Below are the code and all the weights of a small trained network. Each question names an input and a class and asks about switching units off, where a switched-off unit gives its printed mean instead of its output.

import numpy as np


def w(rows, s, z=0):
    codes = np.array(rows[::2]) - 128.0
    scale = np.full(codes.shape[1], s)
    scale[-1] = z or s
    return codes * scale


def f(y):
    return y / 2 * (1 + np.tanh(0.7978845608 * (y + 0.044715 * y**3)))


def log_softmax(a):
    a = a - a.max(-1, keepdims=True)
    return a - np.log(np.exp(a).sum(-1, keepdims=True))


def net(x, mask):
    res = np.array(x, float).reshape(1, 8) / 4 @ E
    y = f(res @ A[0][:, :-1].T + A[0][:, -1])
    res = res + np.where(mask, y, B[0][:, -1]) @ B[0][:, :-1]
    return log_softmax(res[-1] @ U[:, :-1].T + U[:, -1])


A, B = {}, {}
E = w([
[75,2,65,121,176,179,94,47,176,113,227,63],'x0',
[117,120,134,130,138,132,159,108,130,133,121,145],'x1',
[122,120,137,113,143,138,134,140,133,130,132,148],'x2',
[102,125,125,139,124,139,159,115,120,146,117,132],'x3',
[145,100,141,51,70,23,192,150,145,184,208,57],'x4',
[142,132,124,145,119,113,134,116,136,113,131,127],'x5',
[75,151,95,45,99,140,148,83,33,55,187,171],'x6',
[41,103,143,96,35,92,73,79,201,137,83,201],'x7',
],0.0085)
A[0] = w([
[90,129,100,211,213,247,59,71,107,55,63,157,104],'n1',
[206,162,83,124,214,173,196,178,113,109,197,91,4],'n2',
[202,33,131,196,163,139,113,148,253,224,85,77,94],'n3',
[55,110,153,93,28,64,26,64,226,137,121,214,73],'n4',
[111,81,134,40,105,23,229,130,153,220,229,37,72],'n5',
[192,142,126,146,219,161,182,144,52,111,183,63,62],'n6',
[79,20,65,154,187,147,86,84,195,84,203,90,56],'n7',
[96,157,28,31,106,150,141,50,63,32,225,142,37],'n8',
[73,24,33,106,185,193,101,54,195,137,205,28,1],'n9',
[139,118,143,188,194,107,92,137,247,221,83,70,58],'n10',
],0.0048,0.00084)
B[0] = w([
[226,113,97,158,91,90,2,102,175,209,235,181,243],'n1',
[67,122,68,104,129,174,102,130,161,138,76,28,196],'n2',
[111,83,207,124,44,181,135,118,44,64,136,123,212],'n3',
[43,101,43,167,234,162,178,139,202,103,99,7,223],'n4',
[181,115,68,222,90,109,26,96,157,180,224,230,230],'n5',
[91,70,57,145,221,138,157,120,178,140,65,77,203],'n6',
[138,211,184,72,135,68,205,219,164,135,107,161,233],'n7',
[113,75,223,127,58,171,134,132,76,65,152,125,226],'n8',
[171,208,155,78,108,69,216,219,137,145,80,154,254],'n9',
[108,105,150,98,61,203,145,103,56,58,132,167,195],'n10',
],0.0073,0.0086)
U = w([
[173,109,95,145,119,110,54,100,163,187,181,172,86],'0',
[146,254,164,96,131,84,177,170,142,142,71,137,250],'1',
[79,70,63,125,180,151,141,105,177,118,92,43,122],'2',
[118,67,193,112,91,172,131,101,57,55,141,123,28],'3',
],0.014,0.0017)

Each question gives the input, the list of numbers given to net, and the class t.
The units are the neurons (one row each of A and B). Each row of codes is followed by its name. A weight is (code - 128) times the scale printed after its matrix; where a second scale follows, it is the last column's (A, B and U).
mask holds one flag per neuron, in row order. A switched-off neuron (its flag False) gives its mean, the last column of its row in B, instead of its output. The means were averaged over made-up inputs and are rounded, as every weight is.
A unit's drop is (log p(t) with every unit on - log p(t) with that unit switched off) / (log p(t) with every unit on - log p(t) with every unit switched off).
The circuit of an input: a set's keep is (log p(t) with only the set's units on - log p(t) with every unit switched off) / (log p(t) with every unit on - log p(t) with every unit switched off). Starting from all 10 units, units are removed one at a time, each time the one whose removal leaves the highest keep (on an exact tie, the one counted first), for as long as the keep stays at least 0.8.
units of the circuit, in order: the units of the circuit, biggest drop first
top k neurons: the k neurons with the biggest drops, biggest first
drop of u: that unit's drop, to one decimal
input [-5,0,0,-4,0,3,-8,-7], class 3: units of the circuit, in order	n3, n10
input [-6,0,4,1,-7,-6,2,4], class 0: top neuron	n1
input [-1,-7,-2,7,-4,3,-1,-6], class 2: top 2 neurons	n5, n6
input [3,2,-1,8,0,-8,-4,1], class 3: top 2 neurons	n3, n10
input [1,3,-2,-3,0,1,5,-5], class 2: top 3 neurons	n6, n3, n2
input [7,8,-1,7,6,0,7,2], class 1: top 3 neurons	n9, n7, n1
input [6,0,4,-6,-3,2,-5,5], class 1: units of the circuit, in order	n7, n9
input [-2,-1,6,-6,6,-6,-8,-7], class 3: top 3 neurons	n3, n10, n4
input [-6,7,0,2,0,7,7,-3], class 3: top 2 neurons	n9, n7
input [2,-3,1,5,-3,-6,2,1], class 0: top 2 neurons	n3, n1
input [8,-1,-7,5,3,-7,8,2], class 1: top 4 neurons	n9, n7, n3, n10
input [5,-2,6,-2,7,4,7,1], class 0: top 2 neurons	n5, n3
input [-5,-5,4,1,-5,0,2,2], class 0: top 3 neurons	n9, n7, n1
input [6,1,-3,-5,-6,-2,-7,4], class 3: units of the circuit, in order	n3
input [-5,-2,1,2,3,-6,7,6], class 3: top 4 neurons	n9, n8, n7, n6
input [-2,7,-2,2,-2,-6,-7,1], class 3: drop of n2	0.0
input [-4,-3,-5,-4,4,-8,2,-6], class 2: drop of n7	0.1
input [8,1,-4,-2,-8,2,7,-4], class 0: drop of n1	3.3
